Below is a small trained network, with its code and all its weights. Each question gives an input and a class and asks what happens when units are switched off, that is, made to give their printed mean instead of their output.

import numpy as np


def w(rows, s, z=0):
    codes = np.array(rows[::2]) - 128.0
    scale = np.full(codes.shape[1], s)
    scale[-1] = z or s
    return codes * scale


def f(y):
    return y / 2 * (1 + np.tanh(0.7978845608 * (y + 0.044715 * y**3)))


def log_softmax(a):
    a = a - a.max(-1, keepdims=True)
    return a - np.log(np.exp(a).sum(-1, keepdims=True))


def net(x, mask):
    res = np.array(x, float).reshape(1, 2) / 4 @ E
    y = f(res @ A[0][:, :-1].T + A[0][:, -1])
    res = res + np.where(mask, y, B[0][:, -1]) @ B[0][:, :-1]
    return log_softmax(res[-1] @ U[:, :-1].T + U[:, -1])


A, B = {}, {}
E = w([
[124,68,137,119,254,126,63,108,132],'x0',
[127,110,240,94,120,132,108,115,128],'x1',
],0.0073)
A[0] = w([
[130,123,134,136,127,117,127,129,129,210],'n0',
[126,134,124,125,115,133,134,132,127,110],'n1',
[131,145,5,137,54,127,148,134,129,168],'n2',
[127,131,77,131,150,129,134,132,126,96],'n3',
[127,124,152,129,163,125,122,130,129,205],'n4',
[127,131,70,139,115,126,131,126,125,107],'n5',
[125,121,61,132,201,131,122,129,130,227],'n6',
[124,125,180,119,197,146,113,135,126,254],'n7',
[123,112,111,136,234,125,109,131,129,53],'n8',
[131,122,126,127,140,122,123,124,127,40],'n9',
[126,134,126,129,118,130,131,131,125,110],'n10',
[130,117,123,114,172,129,113,119,128,19],'n11',
[123,143,117,127,3,135,147,134,128,131],'n12',
[131,109,199,119,143,126,107,121,131,52],'n13',
[127,129,236,128,118,126,130,131,129,155],'n14',
[128,133,91,130,137,140,129,128,127,98],'n15',
[127,130,126,128,128,129,128,128,127,66],'n16',
[128,128,126,126,127,129,128,128,127,91],'n17',
[128,131,126,127,131,135,128,127,128,22],'n18',
[127,128,134,124,125,129,128,125,125,87],'n19',
],0.024,0.0029)
B[0] = w([
[164,192,133,96,75,111,120,139,124,139],'n0',
[128,117,130,143,149,129,125,130,127,134],'n1',
[7,111,111,150,52,35,168,157,132,246],'n2',
[118,89,123,86,131,156,91,112,123,156],'n3',
[171,142,131,126,75,107,132,87,126,169],'n4',
[76,146,129,105,145,177,114,143,126,165],'n5',
[161,92,119,103,130,2,45,123,137,204],'n6',
[167,84,126,165,58,122,170,25,125,218],'n7',
[160,168,150,174,188,66,169,160,128,218],'n8',
[108,68,124,161,174,133,131,123,131,127],'n9',
[130,120,130,140,142,129,125,131,129,131],'n10',
[116,104,129,175,191,115,133,146,132,161],'n11',
[197,158,156,175,217,110,165,129,127,245],'n12',
[45,136,118,122,125,157,144,168,127,188],'n13',
[158,85,103,44,90,176,28,78,129,214],'n14',
[109,121,125,107,139,154,107,133,128,143],'n15',
[113,102,128,141,147,133,131,124,129,123],'n16',
[121,115,129,136,137,131,128,127,129,124],'n17',
[106,84,124,148,160,134,134,121,128,120],'n18',
[115,100,125,139,146,138,125,125,134,126],'n19',
],0.039,0.014)
U = w([
[96,83,70,78,3,207,94,102,121,147],'0',
[206,136,158,183,175,80,141,102,132,95],'1',
[93,191,146,214,133,116,248,177,124,140],'2',
[49,84,74,96,84,104,88,189,140,37],'3',
[53,55,115,136,207,227,127,171,123,6],'4',
[192,163,146,84,173,238,84,114,116,252],'5',
],0.0071,0.0025)

Each question gives the input, the list of numbers given to net, and the class t.
The units are the neurons (one row each of A and B). Each row of codes is followed by its name. A weight is (code - 128) times the scale printed after its matrix; where a second scale follows, it is the last column's (A, B and U).
mask holds one flag per neuron, in row order. A switched-off neuron (its flag False) gives its mean, the last column of its row in B, instead of its output. The means were averaged over made-up inputs and are rounded, as every weight is.
A unit's drop is (log p(t) with every unit on - log p(t) with that unit switched off) / (log p(t) with every unit on - log p(t) with every unit switched off).
The circuit of an input: a set's keep is (log p(t) with only the set's units on - log p(t) with every unit switched off) / (log p(t) with every unit on - log p(t) with every unit switched off). Starting from the 12 units with the biggest drops (on a tie, the unit counted first), units are removed one at a time, each time the one whose removal leaves the highest keep (on an exact tie, the one counted first), for as long as the keep stays at least 0.8.
units of the circuit, in order: the units of the circuit, biggest drop first
unit that matters most: the unit with the biggest drop
k most important neurons: the k neurons with the biggest drops, biggest first
drop of u: that unit's drop, to one decimal
input [8,8], class 0: 2 most important neurons : (n14 n12)
input [-6,8], class 5: unit that matters most : n14
input [-5,5], class 5: units of the circuit, in order : (n14 n2)
input [7,8], class 0: 3 most important neurons : (n14 n12 n13)
input [-5,-7], class 2: 2 most important neurons : (n12 n14)
input [-3,-6], class 3: 3 most important neurons : (n8 n2 n3)
input [-3,-4], class 2: 3 most important neurons : (n14 n12 n6)
input [-5,7], class 5: drop of n14 : 0.1
input [-4,6], class 5: drop of n2 : 0.2
input [-1,3], class 0: drop of n19 : 0.0
input [-6,6], class 5: 2 most important neurons : (n14 n2)
